Below is a small trained network, with its code and all its weights. Each question gives an input and a class and asks what happens when units are switched off, that is, made to give their printed mean instead of their output.

import numpy as np


def w(rows, s, z=0):
    codes = np.array(rows[::2]) - 128.0
    scale = np.full(codes.shape[1], s)
    scale[-1] = z or s
    return codes * scale


def f(y):
    return np.maximum(y, 0)


def log_softmax(a):
    a = a - a.max(-1, keepdims=True)
    return a - np.log(np.exp(a).sum(-1, keepdims=True))


def net(x, mask):
    res = np.array(x, float).reshape(1, 8) / 4 @ E
    y = f(res @ A[0][:, :-1].T + A[0][:, -1])
    res = res + np.where(mask, y, B[0][:, -1]) @ B[0][:, :-1]
    return log_softmax(res[-1] @ U[:, :-1].T + U[:, -1])


A, B = {}, {}
E = w([
[129,129,128],'x0',
[129,129,127],'x1',
[128,126,127],'x2',
[128,128,128],'x3',
[22,119,68],'x4',
[74,70,239],'x5',
[135,12,74],'x6',
[130,128,127],'x7',
],0.011)
A[0] = w([
[179,114,124,64],'N0',
[62,64,177,172],'N1',
[163,111,101,84],'N2',
[168,15,120,135],'N3',
[34,232,126,79],'N4',
[45,147,119,82],'N5',
[144,143,68,174],'N6',
[127,120,183,149],'N7',
[80,190,47,86],'N8',
[193,42,131,85],'N9',
[201,203,72,254],'N10',
[116,126,70,120],'N11',
[103,101,158,98],'N12',
[135,136,176,133],'N13',
[58,129,133,107],'N14',
[69,59,177,192],'N15',
[147,33,76,188],'N16',
[132,143,200,131],'N17',
[138,148,195,145],'N18',
[122,151,186,139],'N19',
[102,147,71,101],'N20',
[247,102,141,135],'N21',
[75,73,34,87],'N22',
[175,173,81,107],'N23',
[94,120,51,119],'N24',
[49,78,200,72],'N25',
[125,154,213,131],'N26',
[150,98,57,123],'N27',
[106,214,132,179],'N28',
[131,135,146,144],'N29',
[108,173,202,132],'N30',
],0.011,0.0081)
B[0] = w([
[48,108,80,142],'N0',
[163,161,91,211],'N1',
[121,92,112,144],'N2',
[75,187,34,203],'N3',
[100,174,3,182],'N4',
[146,182,37,162],'N5',
[104,49,183,181],'N6',
[156,113,173,173],'N7',
[119,85,153,171],'N8',
[134,223,60,178],'N9',
[58,130,57,247],'N10',
[161,65,191,159],'N11',
[102,174,44,151],'N12',
[166,105,187,163],'N13',
[128,136,75,162],'N14',
[212,212,111,218],'N15',
[88,104,129,217],'N16',
[159,110,210,178],'N17',
[133,111,187,182],'N18',
[161,82,183,173],'N19',
[129,73,138,154],'N20',
[110,197,55,209],'N21',
[100,49,182,189],'N22',
[155,218,51,173],'N23',
[103,80,183,173],'N24',
[106,173,46,189],'N25',
[165,91,187,188],'N26',
[126,127,208,174],'N27',
[178,189,76,193],'N28',
[119,125,167,147],'N29',
[143,63,191,186],'N30',
],0.0068,0.013)
U = w([
[188,225,76,132],'0',
[70,157,52,227],'1',
[115,11,207,2],'2',
],0.011,0.00085)

Each question gives the input, the list of numbers given to net, and the class t.
The units are the neurons (one row each of A and B). Each row of codes is followed by its name. A weight is (code - 128) times the scale printed after its matrix; where a second scale follows, it is the last column's (A, B and U).
mask holds one flag per neuron, in row order. A switched-off neuron (its flag False) gives its mean, the last column of its row in B, instead of its output. The means were averaged over made-up inputs and are rounded, as every weight is.
A unit's drop is (log p(t) with every unit on - log p(t) with that unit switched off) / (log p(t) with every unit on - log p(t) with every unit switched off).
The circuit of an input: a set's keep is (log p(t) with only the set's units on - log p(t) with every unit switched off) / (log p(t) with every unit on - log p(t) with every unit switched off). Starting from the 12 units with the biggest drops (on a tie, the unit counted first), units are removed one at a time, each time the one whose removal leaves the highest keep (on an exact tie, the one counted first), for as long as the keep stays at least 0.8.
units of the circuit, in order: the units of the circuit, biggest drop first
top k neurons: the k neurons with the biggest drops, biggest first
drop when u is switched off: that unit's drop, to one decimal
input [-7,0,0,2,-3,8,8,-8], class 0: units of the circuit, in order	(N15)
input [-1,3,7,-7,-6,-8,2,-7], class 1: units of the circuit, in order	(N10 N15)
input [-5,7,-8,3,-4,-2,3,-2], class 1: units of the circuit, in order	(N15 N28 N10)
input [-3,6,2,-8,2,-4,-4,8], class 1: units of the circuit, in order	(N15 N10)
input [-6,4,6,1,7,3,-8,8], class 0: units of the circuit, in order	(N28 N10)
input [4,-5,-4,2,-5,-3,1,2], class 1: top 2 neurons	(N15 N10)
input [-7,3,-7,-4,4,2,-2,3], class 0: top 2 neurons	(N10 N16)
input [2,1,6,0,0,-6,1,-8], class 1: top 2 neurons	(N10 N23)
input [-7,5,-3,-7,-5,-5,1,6], class 1: drop when N15 is switched off	0.3
input [6,-8,3,-8,2,-7,-5,2], class 1: drop when N10 is switched off	0.5
input [-5,0,-2,-5,2,-7,6,-7], class 2: drop when N28 is switched off	0.0
